Below is a small trained network, with its code and all its weights. Each question gives an input and a class and asks what happens when units are switched off, that is, made to give their printed mean instead of their output.

import numpy as np


def w(rows, s, z=0):
    codes = np.array(rows[::2]) - 128.0
    scale = np.full(codes.shape[1], s)
    scale[-1] = z or s
    return codes * scale


def norm(h):
    return h / np.sqrt((h * h).mean(-1, keepdims=True) + 1e-5)


def f(y):
    return np.maximum(y, 0)


def log_softmax(a):
    a = a - a.max(-1, keepdims=True)
    return a - np.log(np.exp(a).sum(-1, keepdims=True))


def net(x, mask):
    res = np.array(x, float).reshape(1, 4) / 4 @ E
    u = 0
    for l in range(3):
        y = f(norm(res) @ A[l][:, :-1].T + A[l][:, -1])
        res = res + np.where(mask[u : u + 9], y, B[l][:, -1]) @ B[l][:, :-1]
        u += 9
    return log_softmax(norm(res)[-1] @ U[:, :-1].T + U[:, -1])


A, B = {}, {}
E = w([
[83,193,132,147,112,201,157,45,3,97,120,142],'x0',
[205,61,143,196,91,98,164,60,90,96,113,166],'x1',
[172,143,190,151,73,123,3,134,209,142,76,109],'x2',
[32,137,254,166,151,139,161,183,113,127,143,64],'x3',
],0.0069)
A[0] = w([
[51,92,184,180,107,125,121,170,88,128,182,39,151],'0.n0',
[202,100,127,147,188,71,135,146,126,160,102,81,115],'0.n1',
[137,145,122,146,187,121,152,140,131,159,185,139,105],'0.n2',
[119,169,188,142,190,85,167,136,133,151,97,75,3],'0.n3',
[167,94,83,162,177,38,115,160,158,145,118,99,132],'0.n4',
[165,173,188,132,46,138,123,130,201,131,93,118,62],'0.n5',
[127,134,120,202,127,181,79,1,103,198,89,76,179],'0.n6',
[145,104,102,105,103,167,107,111,100,209,130,106,125],'0.n7',
[152,83,153,151,125,105,119,152,74,98,114,130,5],'0.n8',
],0.0065,0.0016)
B[0] = w([
[199,156,79,149,77,62,71,150,85,49,69,150,253],'0.n0',
[4,160,64,97,82,137,106,103,131,102,159,155,206],'0.n1',
[179,71,130,133,189,13,180,67,148,162,175,201,171],'0.n2',
[69,109,95,48,145,13,161,139,53,131,81,177,182],'0.n3',
[163,135,177,193,63,124,174,132,119,110,228,91,245],'0.n4',
[212,156,150,123,253,93,111,125,130,251,80,150,237],'0.n5',
[173,219,142,207,107,165,105,243,199,107,157,120,250],'0.n6',
[104,141,144,128,198,123,102,151,106,124,60,89,168],'0.n7',
[206,107,187,33,99,186,232,171,184,39,31,188,163],'0.n8',
],0.006,0.0048)
A[1] = w([
[99,150,163,146,203,195,183,93,74,191,166,179,79],'1.n0',
[123,133,212,183,170,95,150,97,85,129,124,74,54],'1.n1',
[94,80,151,195,30,184,117,103,105,98,85,204,112],'1.n2',
[177,138,51,110,125,115,101,69,194,129,145,166,254],'1.n3',
[194,72,157,190,105,141,188,109,157,110,33,136,105],'1.n4',
[71,235,109,2,121,150,97,183,102,158,115,70,7],'1.n5',
[146,71,121,119,141,100,140,204,209,97,62,136,123],'1.n6',
[169,154,93,142,155,176,70,152,152,113,67,97,183],'1.n7',
[174,232,72,102,115,221,120,113,125,61,134,174,128],'1.n8',
],0.0062,0.0014)
B[1] = w([
[82,102,186,179,171,29,98,203,145,118,200,133,169],'1.n0',
[117,32,8,136,154,109,85,179,184,70,83,155,162],'1.n1',
[101,188,166,119,120,168,163,37,231,104,124,149,185],'1.n2',
[70,159,134,63,136,95,134,182,86,123,51,110,253],'1.n3',
[56,168,125,12,230,184,147,89,130,152,149,124,216],'1.n4',
[138,176,89,65,154,200,122,60,185,72,198,179,224],'1.n5',
[46,131,117,127,87,255,126,2,152,116,142,73,214],'1.n6',
[149,89,180,134,170,57,253,169,90,105,173,143,233],'1.n7',
[75,6,135,146,53,98,132,164,120,112,135,119,253],'1.n8',
],0.0071,0.0057)
A[2] = w([
[141,253,149,193,187,127,52,131,215,177,71,205,191],'2.n0',
[56,110,167,115,194,100,110,175,159,129,13,103,57],'2.n1',
[146,28,134,46,113,78,142,129,176,214,145,71,82],'2.n2',
[182,62,33,114,75,155,110,136,162,129,146,200,183],'2.n3',
[79,225,102,77,163,175,194,94,108,124,209,229,177],'2.n4',
[126,63,70,142,189,79,180,130,106,97,185,142,151],'2.n5',
[93,118,134,39,132,84,104,183,148,50,96,124,100],'2.n6',
[123,156,123,171,19,37,128,165,142,52,142,163,254],'2.n7',
[34,181,102,67,57,124,123,119,209,122,177,155,252],'2.n8',
],0.0061,0.0015)
B[2] = w([
[172,50,87,140,253,53,145,119,105,155,181,159,207],'2.n0',
[115,133,56,76,69,107,198,155,54,142,76,119,181],'2.n1',
[75,111,204,238,121,194,118,154,54,90,215,107,186],'2.n2',
[40,200,111,166,143,78,96,128,97,11,78,180,161],'2.n3',
[227,108,175,151,148,145,138,96,207,164,101,57,250],'2.n4',
[182,109,211,99,188,93,23,154,160,243,83,128,209],'2.n5',
[90,122,93,54,23,65,200,23,66,127,118,170,229],'2.n6',
[114,192,77,174,105,129,40,194,155,225,159,16,219],'2.n7',
[170,165,165,240,117,234,133,122,120,89,45,148,254],'2.n8',
],0.0058,0.0087)
U = w([
[178,79,169,101,250,36,122,161,129,176,125,137,152],'0',
[171,169,159,87,188,199,166,23,208,46,102,162,166],'1',
[49,142,68,100,47,69,133,146,70,65,28,151,132],'2',
[69,133,164,242,86,163,81,151,150,95,174,95,153],'3',
[154,128,118,118,87,132,135,137,120,164,140,108,130],'4',
[128,38,91,47,78,200,96,146,99,86,254,213,2],'5',
[154,31,45,40,72,212,84,132,141,146,201,170,1],'6',
],0.009,0.0045)

Each question gives the input, the list of numbers given to net, and the class t.
The units are the neurons (one row each of A and B). Each row of codes is followed by its name. A weight is (code - 128) times the scale printed after its matrix; where a second scale follows, it is the last column's (A, B and U).
mask holds one flag per neuron, layer by layer. A switched-off neuron (its flag False) gives its mean, the last column of its row in B, instead of its output. The means were averaged over made-up inputs and are rounded, as every weight is.
A unit's drop is (log p(t) with every unit on - log p(t) with that unit switched off) / (log p(t) with every unit on - log p(t) with every unit switched off).
The circuit of an input: a set's keep is (log p(t) with only the set's units on - log p(t) with every unit switched off) / (log p(t) with every unit on - log p(t) with every unit switched off). Starting from the 12 units with the biggest drops (on a tie, the unit counted first), units are removed one at a time, each time the one whose removal leaves the highest keep (on an exact tie, the one counted first), for as long as the keep stays at least 0.8.
units of the circuit, in order: the units of the circuit, biggest drop first
k most important neurons of layer l: the k neurons of layer l with the biggest drops, biggest first
input [7,-2,2,-5], class 3: units of the circuit, in order => (1.n8 0.n6)
input [8,-2,-8,4], class 0: units of the circuit, in order => (2.n5 1.n6 1.n0)
input [-1,6,-5,7], class 2: 2 most important neurons of layer 1 => (1.n5 1.n1)
input [7,-8,-1,0], class 1: units of the circuit, in order => (1.n5)
input [4,0,7,3], class 0: units of the circuit, in order => (0.n5 2.n0)
input [6,7,-1,8], class 2: units of the circuit, in order => (1.n1 0.n0)
input [-7,-6,-4,8], class 2: units of the circuit, in order => (0.n0 2.n6 2.n1)
input [6,2,-6,-6], class 0: units of the circuit, in order => (1.n0 2.n5)
input [-4,-8,5,-2], class 1: units of the circuit, in order => (1.n5 2.n8)
input [5,3,5,6], class 2: units of the circuit, in order => (1.n1 2.n1)
input [6,-8,-7,5], class 1: 3 most important neurons of layer 0 => (0.n5 0.n4 0.n0)
input [-4,-3,7,7], class 0: 3 most important neurons of layer 2 => (2.n0 2.n3 2.n8)
input [-3,8,2,-6], class 1: 2 most important neurons of layer 1 => (1.n4 1.n2)
input [1,7,8,-4], class 0: most important neuron of layer 1 => (1.n5)
input [4,0,-5,5], class 0: units of the circuit, in order => (2.n5 1.n0)
input [8,3,1,-1], class 3: units of the circuit, in order => (1.n8 0.n6)
input [8,5,3,1], class 3: 3 most important neurons of layer 1 => (1.n8 1.n5 1.n6)
input [4,-5,4,4], class 1: 3 most important neurons of layer 0 => (0.n3 0.n4 0.n2)
input [1,7,8,6], class 0: units of the circuit, in order => (0.n5 2.n0)
input [-2,3,-6,-8], class 2: units of the circuit, in order => (2.n3)
input [5,0,-7,-7], class 0: units of the circuit, in order => (2.n5 1.n0)
input [-3,-4,5,-6], class 2: 2 most important neurons of layer 0 => (0.n6 0.n2)
input [-1,0,-1,-2], class 4: 2 most important neurons of layer 0 => (0.n4 0.n6)
input [-5,-6,5,-1], class 1: 4 most important neurons of layer 1 => (1.n6 1.n8 1.n5 1.n0)
input [-8,4,-5,5], class 3: 2 most important neurons of layer 0 => (0.n1 0.n5)
input [-2,-5,2,-5], class 1: 2 most important neurons of layer 0 => (0.n0 0.n7)
input [-2,-3,6,5], class 0: units of the circuit, in order => (0.n5)
input [-8,-6,2,-8], class 2: 2 most important neurons of layer 2 => (2.n6 2.n4)
input [2,7,2,8], class 2: 2 most important neurons of layer 0 => (0.n0 0.n3)
input [7,-8,-4,7], class 1: 2 most important neurons of layer 2 => (2.n4 2.n2)
